Here is a tiny trained network, its code and every weight. The questions are about switching its units off for an input and a class, where a switched-off unit gives its printed mean instead of its output.

import numpy as np


def w(rows, s, z=0):
    codes = np.array(rows[::2]) - 128.0
    scale = np.full(codes.shape[1], s)
    scale[-1] = z or s
    return codes * scale


def f(y):
    return y / 2 * (1 + np.tanh(0.7978845608 * (y + 0.044715 * y**3)))


def log_softmax(a):
    a = a - a.max(-1, keepdims=True)
    return a - np.log(np.exp(a).sum(-1, keepdims=True))


def net(x, mask):
    res = np.array(x, float).reshape(1, 8) / 4 @ E
    y = f(res @ A[0][:, :-1].T + A[0][:, -1])
    res = res + np.where(mask, y, B[0][:, -1]) @ B[0][:, :-1]
    return log_softmax(res[-1] @ U[:, :-1].T + U[:, -1])


A, B = {}, {}
E = w([
[130,119,128,130,124,127,132,124,129,119],'x0',
[194,72,21,151,85,48,137,48,82,200],'x1',
[137,132,125,123,131,136,129,125,135,137],'x2',
[39,187,113,249,160,111,219,156,181,152],'x3',
[148,78,131,146,108,146,109,107,192,133],'x4',
[122,154,124,117,135,122,133,137,106,133],'x5',
[112,104,92,165,34,179,33,225,41,147],'x6',
[211,159,51,183,254,206,60,63,145,37],'x7',
],0.0063)
A[0] = w([
[150,103,118,179,111,140,78,229,123,166,60],'N0',
[129,131,63,155,75,71,135,54,110,180,79],'N1',
[110,82,93,209,144,162,71,187,62,153,107],'N2',
[97,170,71,162,63,161,52,177,105,114,103],'N3',
[141,132,95,175,196,126,89,105,102,108,86],'N4',
[200,165,92,140,207,161,88,126,97,90,46],'N5',
[126,145,85,222,179,159,56,86,146,104,10],'N6',
[111,159,157,115,181,119,162,34,155,141,92],'N7',
[31,129,79,254,185,162,176,138,147,201,44],'N8',
[108,184,246,170,188,183,77,188,149,153,2],'N9',
[149,117,63,186,134,55,112,79,79,144,76],'N10',
],0.0068,0.0033)
B[0] = w([
[187,133,108,93,117,59,252,103,189,61,173],'N0',
[188,213,232,109,172,200,71,217,247,131,208],'N1',
[155,150,119,67,122,110,210,51,211,122,211],'N2',
[171,170,98,115,156,65,144,47,135,61,207],'N3',
[119,186,139,180,90,85,149,194,185,212,207],'N4',
[54,122,63,84,71,89,120,201,110,218,254],'N5',
[37,119,151,86,38,45,92,172,178,176,230],'N6',
[87,147,69,75,116,95,146,106,181,73,208],'N7',
[152,2,76,92,240,134,34,106,19,160,239],'N8',
[240,150,154,144,106,149,107,190,166,100,200],'N9',
[214,159,198,199,191,171,61,190,190,38,206],'N10',
],0.0071,0.0047)
U = w([
[130,133,128,142,108,151,153,119,134,161,234],'0',
[134,127,125,139,110,147,151,121,131,146,220],'1',
[71,130,137,116,34,47,145,199,163,246,55],'2',
[192,174,221,162,151,186,116,186,177,92,11],'3',
[158,139,67,92,127,89,254,31,174,70,6],'4',
[120,136,132,155,108,153,131,92,110,151,198],'5',
[157,13,106,80,174,149,74,97,56,159,84],'6',
],0.0094,0.011)

Each question gives the input, the list of numbers given to net, and the class t.
The units are the neurons (one row each of A and B). Each row of codes is followed by its name. A weight is (code - 128) times the scale printed after its matrix; where a second scale follows, it is the last column's (A, B and U).
mask holds one flag per neuron, in row order. A switched-off neuron (its flag False) gives its mean, the last column of its row in B, instead of its output. The means were averaged over made-up inputs and are rounded, as every weight is.
A unit's drop is (log p(t) with every unit on - log p(t) with that unit switched off) / (log p(t) with every unit on - log p(t) with every unit switched off).
The circuit of an input: a set's keep is (log p(t) with only the set's units on - log p(t) with every unit switched off) / (log p(t) with every unit on - log p(t) with every unit switched off). Starting from all 11 units, units are removed one at a time, each time the one whose removal leaves the highest keep (on an exact tie, the one counted first), for as long as the keep stays at least 0.8.
circuit, biggest first: the units of the circuit, biggest drop first
most important unit: the unit with the biggest drop
top k neurons: the k neurons with the biggest drops, biggest first
drop of u: that unit's drop, to one decimal
input [5,-8,7,2,-2,0,8,-4], class 3: most important unit	N9
input [5,8,-6,2,-7,-6,-2,-1], class 3: circuit, biggest first	(N1 N10)
input [3,-7,-7,1,7,5,4,-6], class 0: circuit, biggest first	(N6 N5)
input [2,7,-1,-4,2,0,5,-5], class 3: top 2 neurons	(N1 N10)
input [-4,2,-5,5,1,3,-1,7], class 2: circuit, biggest first	(N6 N4)
input [-3,-5,-4,1,3,-1,8,7], class 4: circuit, biggest first	(N3 N2)
input [2,0,-6,-5,-2,5,7,8], class 2: circuit, biggest first	(N5 N6)
input [4,-1,-5,-6,1,-4,8,8], class 2: circuit, biggest first	(N5 N6)
input [2,-7,-2,-2,1,2,-1,-5], class 3: top 3 neurons	(N5 N9 N6)
input [0,8,1,-8,8,-5,-5,-2], class 3: top 2 neurons	(N1 N10)
input [-7,8,6,-8,-1,0,-3,8], class 2: circuit, biggest first	(N5 N4)
input [2,4,4,-3,5,-7,2,6], class 2: top 4 neurons	(N6 N5 N4 N8)
input [3,6,-2,2,-4,0,-6,-4], class 3: top 3 neurons	(N1 N10 N5)
input [-1,5,0,3,-1,2,8,4], class 4: most important unit	N2
input [-3,-5,-3,3,0,-4,8,7], class 4: top 2 neurons	(N3 N2)
input [-5,4,3,7,-6,-4,7,3], class 4: circuit, biggest first	(N2 N3)
input [-4,4,-6,1,4,1,4,-5], class 0: top 2 neurons	(N6 N5)
input [5,-7,7,-4,-3,-2,-8,0], class 4: top 3 neurons	(N7 N1 N10)
input [0,4,4,-3,-6,8,3,7], class 2: top 3 neurons	(N5 N4 N6)
input [-5,-3,2,7,-4,-3,3,0], class 6: circuit, biggest first	(N8)
input [5,-6,1,-7,1,-8,1,8], class 2: drop of N5	0.4
input [-4,-7,1,-4,4,6,-3,7], class 2: drop of N0	0.0
input [5,-4,3,-4,1,-6,7,2], class 4: drop of N3	0.2
input [0,7,5,0,4,-4,4,7], class 2: drop of N6	0.7
